Below is a small trained network, with its code and all its weights. Each question gives an input and a class and asks what happens when units are switched off, that is, made to give their printed mean instead of their output.

import numpy as np


def w(rows, s, z=0):
    codes = np.array(rows[::2]) - 128.0
    scale = np.full(codes.shape[1], s)
    scale[-1] = z or s
    return codes * scale


def f(y):
    return np.maximum(y, 0)


def log_softmax(a):
    a = a - a.max(-1, keepdims=True)
    return a - np.log(np.exp(a).sum(-1, keepdims=True))


def net(x, mask):
    res = np.array(x, float).reshape(1, 3) / 4 @ E
    y = f(res @ A[0][:, :-1].T + A[0][:, -1])
    res = res + np.where(mask, y, B[0][:, -1]) @ B[0][:, :-1]
    return log_softmax(res[-1] @ U[:, :-1].T + U[:, -1])


A, B = {}, {}
E = w([
[22,128,122,130,209,126,220,236,150,39],'x0',
[57,173,132,126,195,127,160,1,174,151],'x1',
[251,157,123,128,221,128,170,120,141,59],'x2',
],0.0055)
A[0] = w([
[161,127,122,126,102,120,109,97,124,143,105],'n1',
[168,126,128,127,94,130,112,88,125,150,89],'n2',
[179,124,125,127,77,126,116,182,117,135,123],'n3',
[232,129,124,130,190,129,140,106,137,110,91],'n4',
[71,128,126,126,180,127,146,190,129,104,76],'n5',
[50,116,126,129,39,129,104,123,130,174,90],'n6',
[163,128,128,128,91,131,108,85,124,150,148],'n7',
[161,130,133,131,100,126,107,93,124,148,94],'n8',
[165,125,125,124,106,131,114,97,126,148,110],'n9',
[185,122,133,127,74,128,117,206,116,127,77],'n10',
[89,143,131,127,173,125,141,1,133,144,96],'n11',
[131,133,128,132,120,127,121,125,131,133,254],'n12',
],0.02,0.0094)
B[0] = w([
[117,137,136,136,120,130,152,156,136,118,177],'n1',
[111,151,133,137,119,132,158,154,151,112,184],'n2',
[127,94,115,136,134,135,77,136,152,135,215],'n3',
[140,203,154,129,150,123,95,102,80,104,217],'n4',
[103,150,142,153,139,130,165,167,157,97,221],'n5',
[156,211,151,132,151,122,91,105,91,96,246],'n6',
[104,123,130,129,131,126,173,142,136,122,210],'n7',
[107,144,131,140,124,121,151,152,143,111,179],'n8',
[118,138,126,135,121,125,160,148,141,116,179],'n9',
[121,121,114,145,121,131,57,120,174,140,216],'n10',
[131,92,108,144,117,135,42,145,172,140,217],'n11',
[147,1,127,84,237,137,195,92,75,141,235],'n12',
],0.033,0.011)
U = w([
[45,140,151,164,136,130,254,218,169,80,122],'0',
[144,65,81,151,121,153,21,117,191,166,103],'1',
[194,242,181,112,154,101,107,53,4,92,108],'2',
[154,16,111,29,162,141,228,75,60,174,254],'3',
[131,156,120,105,85,111,151,117,126,163,105],'4',
[138,152,119,127,75,114,147,114,117,163,107],'5',
[140,136,115,123,57,101,146,119,119,146,108],'6',
[140,153,107,118,54,115,145,113,116,156,107],'7',
],0.0088,0.0065)

Each question gives the input, the list of numbers given to net, and the class t.
The units are the neurons (one row each of A and B). Each row of codes is followed by its name. A weight is (code - 128) times the scale printed after its matrix; where a second scale follows, it is the last column's (A, B and U).
mask holds one flag per neuron, in row order. A switched-off neuron (its flag False) gives its mean, the last column of its row in B, instead of its output. The means were averaged over made-up inputs and are rounded, as every weight is.
A unit's drop is (log p(t) with every unit on - log p(t) with that unit switched off) / (log p(t) with every unit on - log p(t) with every unit switched off).
The circuit of an input: a set's keep is (log p(t) with only the set's units on - log p(t) with every unit switched off) / (log p(t) with every unit on - log p(t) with every unit switched off). Starting from all 12 units, units are removed one at a time, each time the one whose removal leaves the highest keep (on an exact tie, the one counted first), for as long as the keep stays at least 0.8.
circuit, biggest first: the units of the circuit, biggest drop first
unit that matters most: the unit with the biggest drop
top k neurons: the k neurons with the biggest drops, biggest first
drop when u is switched off: that unit's drop, to one decimal
input [-2,3,-7], class 2: circuit, biggest first	[n6]
input [-4,4,4], class 0: top 3 neurons	[n6 n10 n3]
input [6,-1,-7], class 2: top 2 neurons	[n6 n7]
input [1,-6,-6], class 1: top 3 neurons	[n10 n4 n3]
input [-7,0,-6], class 0: top 4 neurons	[n7 n4 n2 n8]
input [4,-5,-1], class 1: top 2 neurons	[n10 n7]
input [-5,7,6], class 1: top 2 neurons	[n11 n6]
input [6,-8,-8], class 1: top 3 neurons	[n10 n4 n3]
input [-6,-4,5], class 0: top 2 neurons	[n6 n7]
input [1,-3,2], class 3: top 2 neurons	[n11 n6]
input [-7,6,-1], class 0: top 2 neurons	[n7 n2]
input [2,-8,-7], class 1: top 2 neurons	[n10 n3]
input [4,-6,-8], class 2: top 2 neurons	[n6 n11]
input [4,-6,7], class 2: unit that matters most	n4
input [4,5,-3], class 1: top 2 neurons	[n11 n7]
input [-1,3,2], class 3: top 2 neurons	[n10 n6]
input [-8,5,-6], class 0: drop when n7 is switched off	0.1
input [-1,0,2], class 3: drop when n6 is switched off	0.8
input [-1,8,-1], class 1: drop when n11 is switched off	5.1
input [4,4,-8], class 2: unit that matters most	n6
input [1,-2,-2], class 3: drop when n4 is switched off	0.1
